Below are the code and all the weights of a small trained network. Each question names an input and a class and asks about switching units off, where a switched-off unit gives its printed mean instead of its output.

import numpy as np


def w(rows, s, z=0):
    codes = np.array(rows[::2]) - 128.0
    scale = np.full(codes.shape[1], s)
    scale[-1] = z or s
    return codes * scale


def norm(h):
    return h / np.sqrt((h * h).mean(-1, keepdims=True) + 1e-5)


def f(y):
    return np.maximum(y, 0)


def log_softmax(a):
    a = a - a.max(-1, keepdims=True)
    return a - np.log(np.exp(a).sum(-1, keepdims=True))


def net(x, mask):
    res = np.array(x, float).reshape(1, 5) / 4 @ E
    u = 0
    for l in range(3):
        y = f(norm(res) @ A[l][:, :-1].T + A[l][:, -1])
        res = res + np.where(mask[u : u + 8], y, B[l][:, -1]) @ B[l][:, :-1]
        u += 8
    return log_softmax(norm(res)[-1] @ U[:, :-1].T + U[:, -1])


A, B = {}, {}
E = w([
[254,126,115,194],'x0',
[135,133,213,79],'x1',
[129,91,203,202],'x2',
[109,133,139,169],'x3',
[113,232,195,164],'x4',
],0.0055)
A[0] = w([
[181,220,149,213,125],'0.n0',
[39,173,138,183,2],'0.n1',
[139,161,150,159,113],'0.n2',
[98,224,100,61,8],'0.n3',
[254,177,84,240,155],'0.n4',
[176,186,121,191,143],'0.n5',
[113,183,82,41,143],'0.n6',
[29,145,124,194,112],'0.n7',
],0.0094,0.0023)
B[0] = w([
[114,59,115,219,210],'0.n0',
[102,145,113,111,170],'0.n1',
[214,8,24,92,158],'0.n2',
[185,196,187,55,182],'0.n3',
[67,148,96,216,255],'0.n4',
[120,229,144,254,189],'0.n5',
[232,127,137,155,203],'0.n6',
[46,228,81,185,183],'0.n7',
],0.0065,0.0067)
A[1] = w([
[168,177,55,148,199],'1.n0',
[109,167,141,1,92],'1.n1',
[122,119,205,136,192],'1.n2',
[148,175,44,126,110],'1.n3',
[177,83,183,119,164],'1.n4',
[60,219,174,116,74],'1.n5',
[153,63,91,108,249],'1.n6',
[29,94,78,59,175],'1.n7',
],0.0083,0.0019)
B[1] = w([
[156,110,148,64,254],'1.n0',
[218,123,220,174,214],'1.n1',
[111,2,132,127,172],'1.n2',
[71,155,87,108,206],'1.n3',
[20,88,139,108,169],'1.n4',
[56,98,109,123,207],'1.n5',
[110,181,15,175,197],'1.n6',
[184,146,141,130,197],'1.n7',
],0.0084,0.0044)
A[2] = w([
[86,29,184,155,210],'2.n0',
[192,144,214,82,142],'2.n1',
[73,93,65,136,235],'2.n2',
[171,173,176,188,108],'2.n3',
[162,163,142,48,136],'2.n4',
[104,155,65,108,253],'2.n5',
[106,7,196,82,208],'2.n6',
[72,255,129,123,208],'2.n7',
],0.0095,0.0029)
B[2] = w([
[93,182,113,98,220],'2.n0',
[135,230,127,106,199],'2.n1',
[139,87,156,35,253],'2.n2',
[150,139,83,199,201],'2.n3',
[207,183,227,130,182],'2.n4',
[201,13,168,132,231],'2.n5',
[118,204,8,129,199],'2.n6',
[121,91,255,126,239],'2.n7',
],0.0091,0.0055)
U = w([
[60,102,191,124,122],'0',
[192,21,81,105,141],'1',
[136,111,132,142,3],'2',
[63,136,74,113,136],'3',
[127,77,184,124,112],'4',
[133,110,112,250,172],'5',
[192,177,181,113,144],'6',
[106,196,125,109,109],'7',
],0.023,0.014)

Each question gives the input, the list of numbers given to net, and the class t.
The units are the neurons (one row each of A and B). Each row of codes is followed by its name. A weight is (code - 128) times the scale printed after its matrix; where a second scale follows, it is the last column's (A, B and U).
mask holds one flag per neuron, layer by layer. A switched-off neuron (its flag False) gives its mean, the last column of its row in B, instead of its output. The means were averaged over made-up inputs and are rounded, as every weight is.
A unit's drop is (log p(t) with every unit on - log p(t) with that unit switched off) / (log p(t) with every unit on - log p(t) with every unit switched off).
The circuit of an input: a set's keep is (log p(t) with only the set's units on - log p(t) with every unit switched off) / (log p(t) with every unit on - log p(t) with every unit switched off). Starting from the 12 units with the biggest drops (on a tie, the unit counted first), units are removed one at a time, each time the one whose removal leaves the highest keep (on an exact tie, the one counted first), for as long as the keep stays at least 0.8.
units of the circuit, in order: the units of the circuit, biggest drop first
top k neurons: the k neurons with the biggest drops, biggest first
top k neurons in layer l: the k neurons of layer l with the biggest drops, biggest first
input [-8,-5,6,-8,7], class 4: units of the circuit, in order : (2.n7)
input [-7,-5,-4,-6,7], class 6: units of the circuit, in order : (0.n3, 1.n1)
input [3,0,-6,-5,7], class 5: top 2 neurons : (0.n0, 0.n5)
input [-8,3,-3,5,1], class 6: top 3 neurons : (0.n4, 1.n1, 0.n3)
input [-1,-5,-6,2,4], class 6: top 2 neurons : (0.n3, 0.n6)
input [-5,1,4,-6,3], class 7: top 3 neurons in layer 0 : (0.n4, 0.n5, 0.n0)
input [-5,-7,7,-7,5], class 4: top 2 neurons : (2.n7, 2.n5)
input [-3,-1,2,2,-5], class 1: top 2 neurons : (0.n5, 0.n4)
input [-6,8,-4,8,-3], class 6: top 4 neurons : (1.n1, 0.n4, 0.n0, 0.n5)
input [-1,6,-1,-2,4], class 7: top 4 neurons : (2.n6, 1.n4, 1.n2, 0.n4)
input [6,-3,-6,-6,3], class 5: top 2 neurons : (0.n5, 0.n4)
input [-8,2,7,-8,-3], class 7: top 2 neurons in layer 1 : (1.n7, 1.n1)
input [6,8,7,-2,-3], class 3: top 2 neurons in layer 2 : (2.n0, 2.n6)
input [4,-2,-6,-5,8], class 5: units of the circuit, in order : (0.n0)
input [-8,0,-1,-8,-6], class 6: top 2 neurons : (1.n1, 0.n0)
input [-1,-8,0,5,-3], class 1: top 2 neurons in layer 0 : (0.n5, 0.n3)
input [-5,8,2,-3,-2], class 7: top 2 neurons in layer 2 : (2.n6, 2.n1)
input [-6,6,6,2,2], class 3: top 2 neurons : (2.n6, 1.n2)
input [-2,7,0,-6,-3], class 7: top 2 neurons in layer 0 : (0.n0, 0.n4)
input [-5,2,8,-7,-1], class 7: units of the circuit, in order : (2.n6)
